Below is a small trained network, with its code and all its weights. Each question gives an input and a class and asks what happens when units are switched off, that is, made to give their printed mean instead of their output.

import numpy as np


def w(rows, s, z=0):
    codes = np.array(rows[::2]) - 128.0
    scale = np.full(codes.shape[1], s)
    scale[-1] = z or s
    return codes * scale


def norm(h):
    return h / np.sqrt((h * h).mean(-1, keepdims=True) + 1e-5)


def f(y):
    return y / 2 * (1 + np.tanh(0.7978845608 * (y + 0.044715 * y**3)))


def log_softmax(a):
    a = a - a.max(-1, keepdims=True)
    return a - np.log(np.exp(a).sum(-1, keepdims=True))


def net(x, mask):
    res = np.array(x, float).reshape(1, 6) / 4 @ E
    u = 0
    for l in range(2):
        y = f(norm(res) @ A[l][:, :-1].T + A[l][:, -1])
        res = res + np.where(mask[u : u + 5], y, B[l][:, -1]) @ B[l][:, :-1]
        u += 5
    return log_softmax(norm(res)[-1] @ U[:, :-1].T + U[:, -1])


A, B = {}, {}
E = w([
[151,36,165,102],'x0',
[136,132,134,130],'x1',
[119,125,123,126],'x2',
[130,130,129,127],'x3',
[127,70,83,254],'x4',
[69,145,223,158],'x5',
],0.008)
A[0] = w([
[164,55,173,66,54],'L0N1',
[132,254,101,129,2],'L0N2',
[62,169,213,128,102],'L0N3',
[118,165,141,15,46],'L0N4',
[196,150,50,64,38],'L0N5',
],0.017,0.0024)
B[0] = w([
[3,176,89,128,221],'L0N1',
[8,159,93,133,216],'L0N2',
[188,15,133,48,240],'L0N3',
[186,196,103,205,254],'L0N4',
[172,10,197,61,235],'L0N5',
],0.021,0.0081)
A[1] = w([
[164,221,143,59,8],'L1N1',
[199,169,117,248,124],'L1N2',
[213,206,52,131,4],'L1N3',
[3,136,88,112,46],'L1N4',
[116,89,128,220,40],'L1N5',
],0.017,0.0027)
B[1] = w([
[135,207,12,93,151],'L1N1',
[242,150,218,190,186],'L1N2',
[180,125,161,221,178],'L1N3',
[4,143,205,234,255],'L1N4',
[141,218,62,70,166],'L1N5',
],0.016,0.0094)
U = w([
[3,148,102,143,106],'0',
[177,48,119,3,87],'1',
[250,223,62,198,47],'2',
[147,109,145,152,253],'3',
],0.011,0.0063)

Each question gives the input, the list of numbers given to net, and the class t.
The units are the neurons (one row each of A and B). Each row of codes is followed by its name. A weight is (code - 128) times the scale printed after its matrix; where a second scale follows, it is the last column's (A, B and U).
mask holds one flag per neuron, layer by layer. A switched-off neuron (its flag False) gives its mean, the last column of its row in B, instead of its output. The means were averaged over made-up inputs and are rounded, as every weight is.
A unit's drop is (log p(t) with every unit on - log p(t) with that unit switched off) / (log p(t) with every unit on - log p(t) with every unit switched off).
The circuit of an input: a set's keep is (log p(t) with only the set's units on - log p(t) with every unit switched off) / (log p(t) with every unit on - log p(t) with every unit switched off). Starting from all 10 units, units are removed one at a time, each time the one whose removal leaves the highest keep (on an exact tie, the one counted first), for as long as the keep stays at least 0.8.
circuit, biggest first: the units of the circuit, biggest drop first
most important unit: the unit with the biggest drop
top k neurons: the k neurons with the biggest drops, biggest first
top k neurons in layer l: the k neurons of layer l with the biggest drops, biggest first
drop when u is switched off: that unit's drop, to one decimal
input [4,-8,-4,7,-8,8], class 1: circuit, biggest first -> L0N3
input [4,-7,8,-3,7,-2], class 2: top 2 neurons -> L0N5; L0N1
input [-2,4,1,1,6,-2], class 2: top 2 neurons in layer 1 -> L1N5; L1N4
input [-7,0,1,0,-8,-3], class 2: top 4 neurons -> L0N4; L0N1; L1N1; L1N3
input [1,-5,-5,4,-5,-4], class 2: top 2 neurons in layer 0 -> L0N4; L0N3
input [7,2,-1,-2,7,-6], class 0: top 3 neurons in layer 0 -> L0N4; L0N3; L0N5
input [-6,-4,-2,4,-3,-7], class 1: top 3 neurons -> L0N5; L0N1; L1N4
input [3,0,5,-1,-6,-6], class 1: top 3 neurons -> L0N5; L1N4; L0N1
input [-4,8,5,-2,4,6], class 1: circuit, biggest first -> L0N3; L1N4
input [3,4,-3,4,1,7], class 1: top 2 neurons -> L0N3; L1N4
input [1,-2,-7,7,7,-7], class 1: top 4 neurons -> L0N4; L1N4; L1N3; L1N2
input [-6,-4,4,-7,8,0], class 2: top 3 neurons -> L0N1; L0N2; L1N2
input [-7,-6,0,-6,-8,6], class 2: top 3 neurons -> L0N4; L0N5; L0N1
input [-2,2,-4,8,-2,8], class 1: circuit, biggest first -> L0N3
input [-7,-8,-4,-5,8,2], class 2: top 4 neurons -> L0N1; L1N2; L0N2; L1N5
input [-2,-6,-6,0,6,6], class 1: circuit, biggest first -> L0N2; L0N4; L1N4
input [1,0,4,-3,8,1], class 2: top 2 neurons -> L0N1; L0N3
input [7,-8,0,-6,-7,-7], class 0: top 4 neurons -> L0N1; L0N3; L1N2; L0N5
input [4,1,6,-3,-5,0], class 2: top 2 neurons in layer 0 -> L0N4; L0N2
input [6,2,4,1,-3,-5], class 0: top 2 neurons -> L0N1; L0N3
input [-2,2,8,-1,-1,5], class 1: most important unit -> L0N3
input [8,8,-4,-8,-1,5], class 0: top 2 neurons in layer 0 -> L0N1; L0N5
input [8,0,3,-7,0,-5], class 0: top 2 neurons in layer 0 -> L0N1; L0N3
input [5,0,0,-5,8,-4], class 2: top 2 neurons -> L0N5; L0N3
input [-5,-7,-7,4,6,1], class 2: top 2 neurons in layer 0 -> L0N1; L0N3
input [0,-6,7,0,-2,-8], class 1: drop when L0N5 is switched off -> 0.9
input [-1,5,0,2,3,-7], class 1: drop when L1N4 is switched off -> 0.1
input [8,-5,-6,5,-1,0], class 0: drop when L0N1 is switched off -> 0.1
input [0,-2,-1,-2,-3,8], class 1: drop when L0N3 is switched off -> 0.8
